Here is a tiny trained network, its code and every weight. The questions are about switching its units off for an input and a class, where a switched-off unit gives its printed mean instead of its output.

import numpy as np


def w(rows, s, z=0):
    codes = np.array(rows[::2]) - 128.0
    scale = np.full(codes.shape[1], s)
    scale[-1] = z or s
    return codes * scale


def f(y):
    return np.maximum(y, 0)


def log_softmax(a):
    a = a - a.max(-1, keepdims=True)
    return a - np.log(np.exp(a).sum(-1, keepdims=True))


def net(x, mask):
    res = np.array(x, float).reshape(1, 3) / 4 @ E
    y = f(res @ A[0][:, :-1].T + A[0][:, -1])
    res = res + np.where(mask, y, B[0][:, -1]) @ B[0][:, :-1]
    return log_softmax(res[-1] @ U[:, :-1].T + U[:, -1])


A, B = {}, {}
E = w([
[86,93,124,113,99,145,53,29,129],'x0',
[94,127,248,76,133,60,127,153,83],'x1',
[164,87,194,192,171,176,145,102,91],'x2',
],0.014)
A[0] = w([
[107,60,152,132,108,138,86,56,125,112],'neuron 1',
[172,105,58,177,79,153,163,100,188,169],'neuron 2',
[138,37,145,172,146,170,187,102,3,142],'neuron 3',
[185,137,127,99,184,89,163,198,161,121],'neuron 4',
[85,138,61,65,32,10,144,162,177,145],'neuron 5',
[219,217,126,188,127,131,200,168,151,174],'neuron 6',
[85,184,68,42,83,130,103,172,139,67],'neuron 7',
[121,110,126,109,71,109,134,55,122,129],'neuron 8',
[77,96,199,84,103,54,139,113,40,103],'neuron 9',
[67,119,140,123,115,167,155,109,130,197],'neuron 10',
[129,68,135,155,130,106,44,88,129,81],'neuron 11',
[121,97,177,100,91,61,141,143,57,66],'neuron 12',
[88,150,157,101,128,94,99,146,65,121],'neuron 13',
[109,102,131,144,100,141,48,103,107,88],'neuron 14',
[158,121,148,182,145,130,215,168,113,87],'neuron 15',
[100,107,172,122,78,125,146,149,107,254],'neuron 16',
],0.011,0.0097)
B[0] = w([
[126,51,139,110,60,72,143,166,19,206],'neuron 1',
[160,80,110,206,69,166,100,65,207,243],'neuron 2',
[67,215,151,172,223,199,122,170,30,234],'neuron 3',
[206,94,145,66,57,79,151,131,180,210],'neuron 4',
[93,146,186,150,169,191,167,159,2,247],'neuron 5',
[144,82,186,152,32,104,205,152,62,243],'neuron 6',
[135,106,81,156,159,178,137,134,21,197],'neuron 7',
[143,103,111,65,49,71,206,175,140,178],'neuron 8',
[153,80,46,218,89,127,126,99,107,239],'neuron 9',
[82,170,236,66,87,121,186,171,150,177],'neuron 10',
[167,96,79,47,128,79,161,142,50,181],'neuron 11',
[210,91,61,172,148,87,121,80,129,200],'neuron 12',
[155,122,62,212,120,156,176,132,229,192],'neuron 13',
[175,40,121,114,127,94,156,169,122,177],'neuron 14',
[137,66,133,64,179,68,160,139,94,198],'neuron 15',
[84,130,191,177,28,197,109,47,165,225],'neuron 16',
],0.0087,0.015)
U = w([
[183,71,55,251,107,124,112,45,197,83],'0',
[173,74,132,30,92,14,148,153,103,103],'1',
[104,133,132,155,204,174,128,135,51,100],'2',
[78,126,199,141,51,160,126,77,194,247],'3',
[170,148,120,54,214,108,69,117,163,111],'4',
[110,183,108,122,233,97,135,88,200,108],'5',
[83,152,125,124,204,101,36,194,209,112],'6',
[125,198,104,137,145,78,77,129,190,107],'7',
],0.011,0.013)

Each question gives the input, the list of numbers given to net, and the class t.
The units are the neurons (one row each of A and B). Each row of codes is followed by its name. A weight is (code - 128) times the scale printed after its matrix; where a second scale follows, it is the last column's (A, B and U).
mask holds one flag per neuron, in row order. A switched-off neuron (its flag False) gives its mean, the last column of its row in B, instead of its output. The means were averaged over made-up inputs and are rounded, as every weight is.
A unit's drop is (log p(t) with every unit on - log p(t) with that unit switched off) / (log p(t) with every unit on - log p(t) with every unit switched off).
The circuit of an input: a set's keep is (log p(t) with only the set's units on - log p(t) with every unit switched off) / (log p(t) with every unit on - log p(t) with every unit switched off). Starting from the 12 units with the biggest drops (on a tie, the unit counted first), units are removed one at a time, each time the one whose removal leaves the highest keep (on an exact tie, the one counted first), for as long as the keep stays at least 0.8.
circuit, biggest first: the units of the circuit, biggest drop first
most important unit: the unit with the biggest drop
top k neurons: the k neurons with the biggest drops, biggest first
drop of u: that unit's drop, to one decimal
input [1,0,-2], class 3: most important unit : neuron 3
input [-2,4,-4], class 0: top 2 neurons : neuron 3; neuron 13
input [2,3,4], class 2: top 3 neurons : neuron 2; neuron 3; neuron 4
input [7,6,1], class 1: top 2 neurons : neuron 1; neuron 2
input [-6,3,-8], class 2: top 2 neurons : neuron 5; neuron 7
input [8,-6,6], class 1: top 2 neurons : neuron 1; neuron 11
input [-2,3,0], class 3: top 3 neurons : neuron 2; neuron 7; neuron 16
input [5,-2,5], class 1: top 2 neurons : neuron 5; neuron 1
input [-3,-2,0], class 3: circuit, biggest first : neuron 9; neuron 11
input [-3,-3,2], class 3: circuit, biggest first : neuron 9; neuron 7
input [-4,-3,-2], class 1: top 2 neurons : neuron 16; neuron 9
input [4,8,-8], class 0: top 4 neurons : neuron 9; neuron 13; neuron 12; neuron 3
input [-4,-3,1], class 1: top 2 neurons : neuron 9; neuron 16
input [6,0,5], class 1: circuit, biggest first : neuron 1
input [-8,-6,5], class 1: top 2 neurons : neuron 15; neuron 6
input [-3,-6,-8], class 2: top 2 neurons : neuron 5; neuron 7
input [-8,8,-2], class 0: top 2 neurons : neuron 9; neuron 13
input [-4,7,-6], class 0: drop of neuron 9 : 0.1
input [1,2,-2], class 3: drop of neuron 3 : 0.6
input [4,0,8], class 2: circuit, biggest first : neuron 3
input [-2,-1,7], class 2: drop of neuron 3 : 0.3
input [-3,-4,6], class 2: drop of neuron 1 : 0.0
